Here are made-up elements, facts about them, and rows of numbers that follow some of those facts. Name the element behind each unnamed row.

Some rows with their names:
(2060): [ 0  1  2 -2 -3  3 -5 -5 -4  5  0 -6 -8  0  0  2  7 11 -3  1  0  1 -3  5
  1  1 -9  4  3  1 -5  6  5  1  2  4]
(904): [ 19  13  24  -8  -2 -20  30 -18   1   3  -1 -18  -7  -6  21   4 -24 -30
   3  -4  32   1 -10  15  16  -6 -25  -1 -20 -11  -2  -4  39  -1  17 -20]
(450): [  1   7  18 -16  -4 -27  31   4  14  -8 -18  -6   9  -5  24   7 -24 -20
   4  -4  35  -4   5   7  18  -3 -13   2 -12  -1  17  -5  35   6   0 -29]
(1527): [ -1  -1  -5 -15  -5  -6   0   5  -7   6  -5  -5   0   6   2   4   7  11
   3   0  -2   2   8  -1   7   9  -8   0   9   6   5   3   6   2  -5   0]
(65): [-6 -5  3 -1 -3 -2 -4  5  0 -1 -9  2  7  3  6  6  1  8 -5 -6  0 -4  5  4
  2 12  0  2  1  4  4  5  2  2 -3 -2]
(1050): [ 3  2  5  1  2  2 -4 -3 -5  8  5 -2 -3  4  2 -3  3  0  2 -5 -3 -3 -3  2
  0 -1 -3 -2 -1 -3 -6 -2 -4  1  3  2]
(908): [  1  -2   3   9   6   0   1   2   8  -4   5   5   7  -1   0  -5  -5  -8
  -2  -5  -1   0  -2   2  -4  -1   8  -4  -8  -1  -3  -3 -11   0   1  -4]
(1924): [ -7  -1  -3 -10  -3  -3   2   8 -11  -1  -4   3   7  12   0   2   1  -2
   8  -9  -2  -6   9  -8   5  -3   4  -4   2   1   6 -10  -6   1  -6  -2]
(1853): [  9   2 -13   6   3   7   8  -5   8  -6  13   1 -11 -12 -15  -3  -2  -8
   3  13  -1  15  -5  -9  -8 -10   5   0   3  -5   0   0  -3  -8   4   6]
(56): [-3  2 -2  1  3 -1  1  5 12 -7 -2  3  0 -4 -1 -1 -4 -5  2  5 -1 -1  4 -5
 -1 -8  4  0  3  6  4  1  0  3 -3 -5]
(1709): [ -6   4  -4  -1   0   0  -3   0  -5   6  -3   0   1   5   2  -5   0 -10
   8   6  -5 -14  -1 -10   2 -13   5 -12  -5   2  -1 -10  -2   8   2   2]
(1632): [ -3  -1   6  -4  -4  -7   3   4  -5  -2  -3   3  14   8   5   3  -4  -5
   3 -10 -11  -7  13 -13  -1  -3   8  -6  -1   1   8 -13   0   0  -7  -2]
(1524): [-1 -4 -3  6  0  0  3  2  6 -3  0  7  4 -6 -4 -2 -2  1 -2  1  6  6 -3  1
 -4  5  8  4 -3 -5  4  0 -5 -3 -2  0]
(1618): [ -3   5   6   0  -1   3 -12  -6  -2   5  -3  -7  -8   1   3   1   5   6
  -2   2  -6  -6  -3   8   1  -2  -8   5   1   4  -9   7   8   4   1   2]
(618): [  9  -1  -5  11   4   6   7  -5   4   0  13   5  -3  -7  -9  -6  -3 -10
  -1   2   1   9  -8  -4  -9  -1   7  -3  -5 -10  -2  -4 -13  -7   4   4]
(1706): [ 5  5 -1 -5  2 -1  0  0 -4  5  6 -4 -4  5  1 -4  3 -5  6  0 -7  0  2 -4
  3 -5 -4 -7  2  2 -4 -5 -1  1  2  0]
(1186): [-14  -4  -4   3   0  -4  -7  11   4  -4 -11   8  13   0   4  -1  -1   7
   1   2   5  -6  -2   6   1   3  10   2  -6   1   4  -1   0   6  -3  -2]
(1115): [  3   4   1  -8  -1   1  -1  -1  -2   2   2  -9 -10   1   3   4   4   5
   2   3  -5   0   6  -3   4  -6 -12  -1  10   8  -3   5   8   4   2   0]
(1670): [  3  -4  -3   5   4  -1   6   1   3  -1   5   6   7  -1  -5  -5  -3  -5
  -1  -3   3   5  -3  -1  -4   5  10  -2  -6  -7   3  -7 -12  -5  -1   0]

Facts:
(1031) μ:n β:(267) ζ:r
(1047) μ:e ζ:r
(1050) μ:d ζ:u
(1066) μ:c ζ:u
(1083) μ:i ζ:s
(1097) μ:k ζ:s
(1099) μ:p ζ:u ρ:(1354), (291), (339)
(1115) μ:g ζ:s ρ:(1083), (231), (730), (1207), (384)
(1137) μ:a ζ:x
(114) ζ:u
(1154) β:(1383) ζ:u ρ:(2084), (487), (243)
(1157) μ:o ζ:u ρ:(804), (1083), (1581), (114)
(1158) μ:o ζ:s
(1163) ρ:(2145), (808)
(1164) β:(1581) ζ:v
(1169) μ:e ζ:u
(1172) μ:o ζ:t ρ:(2008), (38)
(1186) μ:k β:(1377) ζ:x
(1202) μ:f ζ:r
(1207) μ:d β:(993) ζ:r
(1209) μ:f ζ:w
(1227) ρ:(354), (1360)
(1236) μ:b ζ:s
(124) μ:l β:(904) ζ:t
(1256) ζ:x
(1275) ρ:(993), (2187)
(1278) μ:l β:(606) ζ:s ρ:(1186), (291), (74), (1383), (1619), (1991)
(1321) μ:b β:(894) ζ:w ρ:(1186), (1125)
(1322) μ:b β:(51) ζ:s ρ:(675)
(1336) μ:h ζ:t
(1354) μ:b ζ:r
(1360) μ:b ζ:w
(1362) μ:g ζ:x
(1384) μ:n β:(336) ζ:w
(1415) β:(1581) ζ:s
(142) μ:e β:(993) ζ:r
(144) ρ:(1933), (772)
(1442) μ:c ζ:s
(1447) μ:d β:(1432) ζ:w
(145) μ:f ζ:s
(1464) μ:g ζ:w
(1500) μ:g ζ:t ρ:(1442), (2020), (1778), (267), (1856)
(1527) β:(344) ζ:s ρ:(11), (1415), (502)
(1567) μ:i β:(1091) ζ:s
(1581) μ:a β:(1227) ζ:w
(1600) μ:e ζ:v
(1604) ζ:t ρ:(1186), (1861), (362), (186)
(1605) μ:g ζ:t ρ:(1125), (458)
(1618) μ:b ζ:w
(1619) μ:a β:(1275) ζ:v
(1632) μ:i β:(1856) ζ:r ρ:(1442), (260)
(1638) μ:a β:(11) ζ:u ρ:(1137), (813), (502), (344)
(1644) μ:n ζ:x ρ:(1137), (248), (1415)
(1647) μ:b ζ:t
(1659) μ:o ζ:t
(1670) ζ:t
(1677) μ:a ζ:r ρ:(1442), (1839), (1683)
(1681) μ:m ζ:t
(1683) ζ:w
(1690) ζ:w
(1702) μ:a ζ:v
(1706) μ:k ζ:u ρ:(921), (1702)
(1709) μ:b ζ:r ρ:(951), (1125), (380)
(1761) μ:c ζ:s
(1764) ρ:(1354), (1083), (1670), (683)
(1778) μ:h β:(144) ζ:u
(1836) μ:d ζ:r ρ:(89), (1362), (1926)
(1837) β:(550) ζ:t ρ:(1681), (1253)
(1839) μ:g ζ:w
(1850) ρ:(2145), (1091)
(1853) ρ:(267), (1091), (2100)
(1855) μ:k ζ:r
(1856) ζ:t
(1861) ζ:s
(189) μ:b ζ:u ρ:(1125)
(1902) μ:c ζ:t
(1924) μ:a β:(45) ζ:r ρ:(1354), (1169), (226), (1236)
(1926) μ:f β:(618) ζ:r
(1933) μ:q ζ:u
(1949) β:(993) ζ:x
(1968) μ:d ζ:t
(1973) μ:k ζ:s
(1991) μ:e ζ:r
(2) μ:n ζ:t ρ:(1207)
(2020) μ:e ζ:r
(2060) μ:l ζ:s
(2075) μ:h β:(1125) ζ:s
(2084) μ:l ζ:r
(2092) β:(308) ζ:s
(2100) μ:a β:(873) ζ:u
(211) μ:n β:(1060) ζ:w
(2118) μ:a β:(709) ζ:s ρ:(1968), (1600), (67)
(212) μ:b ζ:x ρ:(1186), (1690)
(213) μ:c β:(770) ζ:v ρ:(1683), (1158)
(2142) μ:i ζ:x ρ:(1681), (466)
(2145) μ:l β:(308) ζ:r
(2159) ρ:(675), (1442), (231)
(2178) μ:o ζ:v
(2187) μ:f ζ:s
(219) ρ:(1442), (1169), (1256)
(2198) μ:j ζ:u
(226) μ:j ζ:w
(231) μ:d β:(993) ζ:s
(243) μ:c ζ:s
(248) μ:m β:(1581) ζ:v
(260) μ:i ζ:x
(291) ζ:x
(293) ζ:r ρ:(1647), (362)
(302) μ:b ζ:w ρ:(995), (1861), (904), (808), (1926)
(308) ζ:w
(318) ρ:(478), (1855), (362)
(334) μ:o β:(1853) ζ:r
(336) μ:b ζ:u
(339) β:(1383) ζ:r
(344) μ:n β:(873) ζ:v
(35) μ:e ζ:u
(354) μ:a β:(572) ζ:r
(362) β:(853) ζ:w
(38) μ:a ζ:t
(380) μ:a ζ:t
(384) μ:h ζ:w
(445) β:(11) ζ:t
(45) ρ:(1060), (142)
(450) μ:o β:(904) ζ:x ρ:(1137), (1377), (1761)
(458) μ:g ζ:s
(466) ζ:w
(478) μ:i ζ:x
(487) ζ:w
(489) μ:b ζ:r ρ:(1442), (2008), (1125), (993), (38), (1207)
(502) μ:o ζ:u
(517) μ:c ζ:x ρ:(231), (502)
(54) μ:i β:(1853) ζ:s ρ:(1949), (904)
(550) μ:e ζ:x
(552) μ:l β:(308) ζ:s ρ:(808), (550)
(553) μ:p ζ:w
(56) μ:j ζ:x ρ:(813), (67), (1207), (574)
(572) μ:h β:(675) ζ:x ρ:(1861), (1855), (993), (339)
(574) μ:c β:(1275) ζ:s
(590) ρ:(478), (445), (487), (730)
(606) μ:b ζ:r ρ:(1050), (921), (1060), (2060)
(608) μ:m ζ:x ρ:(1681), (1383), (380), (354)
(618) ζ:t
(65) μ:p β:(853) ζ:v
(67) μ:b ζ:x
(675) μ:a ζ:r
(692) μ:f β:(267) ζ:r ρ:(1442), (1060), (1022)
(709) ρ:(478), (1991), (2198)
(712) μ:a ζ:v ρ:(74), (1839), (1031)
(724) μ:m β:(2053) ζ:v ρ:(1619)
(730) μ:b ζ:x
(734) μ:e ζ:t ρ:(843), (1415), (1022)
(74) μ:m ζ:x
(765) μ:g β:(308) ζ:s ρ:(445), (2053), (730)
(770) ζ:u ρ:(845), (1464), (1670), (1060), (1659), (1164)
(772) μ:b ζ:w
(783) μ:l ζ:r ρ:(1618), (908), (1861), (1670), (904), (937), (51)
(797) μ:g ζ:u
(803) ρ:(993), (384)
(804) μ:q β:(1764) ζ:u
(808) μ:h ζ:x
(813) μ:n ζ:s
(828) μ:d ζ:v
(831) μ:b ζ:x
(832) μ:o ζ:u
(836) μ:b ζ:x ρ:(2084), (1031), (1619), (1207)
(837) μ:j ζ:r ρ:(384)
(843) μ:c ζ:t
(845) ζ:s
(850) ζ:s
(853) ρ:(334), (908), (1253), (1902), (2187)
(858) β:(308) ζ:u ρ:(804), (1681)
(860) ζ:w ρ:(291), (1377), (2053)
(868) μ:d ζ:r ρ:(951), (1137), (248), (797), (51), (38)
(873) ζ:t ρ:(904), (1926), (1158), (336)
(88) μ:a ζ:s ρ:(487), (1600)
(894) μ:b ζ:w ρ:(995), (1861), (1855), (1991)
(903) μ:e ζ:s ρ:(1600), (466)
(904) μ:q β:(1581) ζ:u
(908) μ:f ζ:t
(921) ζ:t
(937) μ:m ζ:s
(94) μ:b β:(894) ζ:r ρ:(675), (1933)
(951) μ:b β:(186) ζ:w
(965) μ:n ζ:w
(969) μ:h ζ:x
(993) β:(1253) ζ:w
(995) ζ:s

Which element is each row?
No name comes twice in this set of rows, the named rows included.
[ -1   1  -2 -12   0  -5   1   8  -9   6   0  -2   2  13   3  -2   6   5
   9  -8  -2  -2   8  -3   8   0  -5  -5   5   4   2  -7  -5   5  -3  -3]  (1638)
[  2  10  -2   2   3   6  -2  -8  -1  -2   8  -2 -10   0  -8  -5  -2 -17
   6   4 -11  -5  -1  -9  -5 -19   2  -4   0  -1  -6  -7  -4  -1   2   3]  (606)
[ -8   6  -2   0   3  -1  -3   6  12  -6  -4   3  -2  -2  -1  -5  -2  -3
   6   7   0  -5   2  -3  -1 -15   4   2   1   5   1  -2   0   6  -5  -5]  (836)
[ 1 -1  4  2 -3  3 -6 -5 -3  5 -1 -6 -6 -2  5  4  4  9 -4  2 -3 -2 -2  5
  2  3 -8 -1  3  3 -7  8  7  4  7  4]  (458)
[ -2  -1   1   1   0   4   0  -5  -6   2   0   2  -1   5  -4  -1   1  -5
  -1  -6   1  -6   0  -4  -2  -3   2  -2  -2  -3  -1  -5 -10  -1  -2   1]  (2084)
[-12   1  -4 -10  -4  -5 -11   6  -7  11 -12  -6   3   6  10   0   7  13
   8  10  -5 -13   1   1   9  -3  -3  -6   0   9  -3   0  14  13   2   3]  (1321)
[ -3  -3   3  -3   0  -1  -3   4 -10   7  -1   0   5  11   4  -1   5   8
   3 -11  -1  -4   4   1   3   6  -1  -2   0  -1  -2  -4  -6   3  -2   0]  (2100)
[  6  -2  -4  11   0   7   5  -5   8  -5   8   4  -4 -11 -10  -2  -2  -2
  -2   5   2  12  -6  -4 -11  -3   6   5  -1  -9   0   0  -4  -7   2   5]  (1060)
[  2   4  -4 -11  -1   3  -1   0  -6   4   2  -8 -14   3  -1   2   8   7
   6   3  -2   3   4  -1   6  -4 -14   1  12   5  -2   5   5   2   1   1]  (88)
[  0  -1   4   4   1   3  -1  -5  -3  -1   0   2   2   4   0   1  -4 -10
  -4  -6  -4  -7   0  -3  -2   1   3  -5  -4   1  -1  -1  -8  -1   1   0]  (1202)
[-5 -2 -3  5  1  4  0  4  6 -7 -2  7  0 -3 -3  0  0  3  1  0  7  1 -1  1
 -3 -4  4  7  1 -4  2  1 -5  1 -3  0]  (1137)
[ -2   3  -4  -4   0   1   0   0  -7   0   1   0  -1   6  -2  -2   1  -9
   7  -1  -4  -6   2  -8   2 -10   3  -6   1   0   1  -8  -6   1  -1   1]  (868)
[ 4 -2 -4 -2 -4  1 -4 -5 -7  5  1 -6 -5 -1 -3  4  4  8 -4  3 -2  6 -4  7
  1 10 -6  3  2  0 -4  8  8 -4  4  6]  (995)
[ -7  -4   2  -3  -1   0  -1   4 -10   1  -6   6   7  12   3   1   3   1
   3 -13   2  -9   5  -3   3   4   4  -2  -1  -1   4  -5 -12   3  -5  -1]  (354)
[-28  -4 -23   2  -9  -9   4  25  22  -6 -18  12  10  15   5  11   0  19
  19 -32   2   6  12   7  -4  33  17   7  -9  -5   7  14 -15  15 -17 -13]  (1949)

The same elements again, as new rows of numbers:
Named rows:
(868): [ -2   0  -5   2   5   2   5   8  -2   0 -18   3   5   5]
(1973): [ 0 -2  1  1  0  4  0  4 -1  0  4  0  2 -2]
(1321): [-3 -1  0  2  0  0 -1  4  1  2  0 -1  4 -2]
(2): [ 0 -1 -2  1 -2  1  0  3  3 -2 -4  3  2  5]
(1837): [ -3  -2   0   1   1  -2  -2   1   4   0 -11   1   1   4]
(1861): [-1  1 -1  1  7  2 -1  2 -1 -2 17  1  3 -6]
(302): [-3 -2 -3  1  3  3 -1  4  1  3 -4  3  1 -5]
(724): [-5  1  4  3 -7  0  6  2  2  0 -3  2  1 -4]
(683): [-2 -1 -1  1  2  3  0  3  1 -2  3  1  2  0]
(1031): [-3  0 -1  3 -1  0  2  2 -1 -5 -6 -1  3  0]
(1377): [-2 -2 -2  1  2  3  0  4  1 -3 18  3  3  0]
(1384): [ 0  1  1  1 -2  0  0  1  1  0 -3  0  3 -2]
(692): [ -5  -3  -1   2   0   3   0   5  -3  -1 -25  -2   4   4]
(124): [ -6   3   4   0  -1   2   3 -19   0   0 -11   3   1   6]
(803): [-2 -2 -1  1  2  2  1  5  2  0 -1  2  2  2]
(334): [ -5  -4   0   3   5  -2   2   2  -2  -3 -10  -1   4  -1]
(2060): [ 1 -2  7  1 -3  4  2  0 -3 -1  7  3  0 -3]
(831): [-1 -4 -1  0 -1  1 -4  2  2  0  5  2  2  2]
(1278): [ 0 -3  4  4  0  1  4  0  2  3 -5  3  0 -1]

Rows to name:
No name comes twice in this set of rows, the named rows included.
[-1 -5 -1  1  5  2  0  1 -2 -1  7  0  4 -5]  (1158)
[-11  10   5   0  -2   2   8 -14  -2   0   5   3   5   2]  (248)
[ 2 -2  2  0  0  7 -2  3  0  2  2  1  1  0]  (1706)
[-1 -4 -3  0 -3  3 -3  1  0 -2 11  5 -1 -1]  (550)
[ 0 -4 -2  0  4  6 -4  3 -1  0 20  2  2 -5]  (336)
[ 2 -4  3  0  3  2 -1  2 -2  0 22 -2  5  1]  (502)
[-1  1  0  2  2 -2 -2  1  1 -1 11 -1  4 -6]  (362)
[-4 -4  1  0 -4  2 -2  4  1  0 -7  4  0  6]  (734)
[-2 -1 -1  2 -1 -3 -3 -1  4 -3 -1  0  2  2]  (445)
[  0  -5  -3  -1  -5   1  -1   3  -1   0 -21   1   1   6]  (1500)

